[-216 277 40 -401]
[227 422 207 -158]
[476 25 151 24]
[-251 -121 -120 5]
[127 190 -21 -214]
[356 -90 -43 -18]
[-289 138 -181 304]
=>
[-289 138 -181 304]
[-251 -121 -120 5]
[356 -90 -43 -18]
[127 190 -21 -214]
[-216 277 40 -401]
[476 25 151 24]
[227 422 207 -158]

[293 -220 503 -55]
[16 252 250 1]
[432 -17 391 166]
=>
[16 252 250 1]
[432 -17 391 166]
[293 -220 503 -55]

[317 -302 -496]
[-254 -70 -100]
[182 298 -171]
[-18 -55 -494]
=>
[317 -302 -496]
[-18 -55 -494]
[182 298 -171]
[-254 -70 -100]

[-306 92 504 -301]
[-306 383 -220 102]
[124 -18 -130 -43]
[-246 329 491 21]
=>
[-306 383 -220 102]
[124 -18 -130 -43]
[-246 329 491 21]
[-306 92 504 -301]

[-54 97 456]
[366 -107 267]
[-78 142 422]
[361 -110 268]
[414 -45 172]
[105 -76 435]
[62 431 116]
[-30 55 451]
[307 -131 308]
=>
[62 431 116]
[414 -45 172]
[366 -107 267]
[361 -110 268]
[307 -131 308]
[-78 142 422]
[105 -76 435]
[-30 55 451]
[-54 97 456]

[-342 144 307 -141 364]
[-14 251 -43 343 -448]
[153 117 196 277 -477]
[329 279 -215 -360 130]
[321 52 -429 -281 111]
[-537 86 -122 236 127]
[178 -488 -308 -92 110]
=>
[321 52 -429 -281 111]
[178 -488 -308 -92 110]
[329 279 -215 -360 130]
[-537 86 -122 236 127]
[-14 251 -43 343 -448]
[153 117 196 277 -477]
[-342 144 307 -141 364]

[317 -275 134]
[-498 141 -73]
[283 -159 -379]
[192 -521 378]
=>
[283 -159 -379]
[-498 141 -73]
[317 -275 134]
[192 -521 378]

[515 -255 -332 -129]
[-485 229 121 -310]
[93 -349 -77 203]
[-242 273 368 461]
[69 212 184 -289]
=>
[515 -255 -332 -129]
[93 -349 -77 203]
[-485 229 121 -310]
[69 212 184 -289]
[-242 273 368 461]

[-138 -40 450 -162 74]
[63 -75 -127 -82 41]
[-112 24 29 -27 29]
[-91 35 -24 -43 -49]
[-165 139 -115 17 109]
[-126 -33 113 -226 -123]
[-64 131 18 -42 115]
[-34 -198 41 -155 -118]
[-148 -26 188 -50 -5]
[-88 -10 194 -129 -82]
[-94 -31 508 -184 -137]
[-306 167 441 -3 225]
=>
[63 -75 -127 -82 41]
[-165 139 -115 17 109]
[-91 35 -24 -43 -49]
[-64 131 18 -42 115]
[-112 24 29 -27 29]
[-34 -198 41 -155 -118]
[-126 -33 113 -226 -123]
[-148 -26 188 -50 -5]
[-88 -10 194 -129 -82]
[-306 167 441 -3 225]
[-138 -40 450 -162 74]
[-94 -31 508 -184 -137]
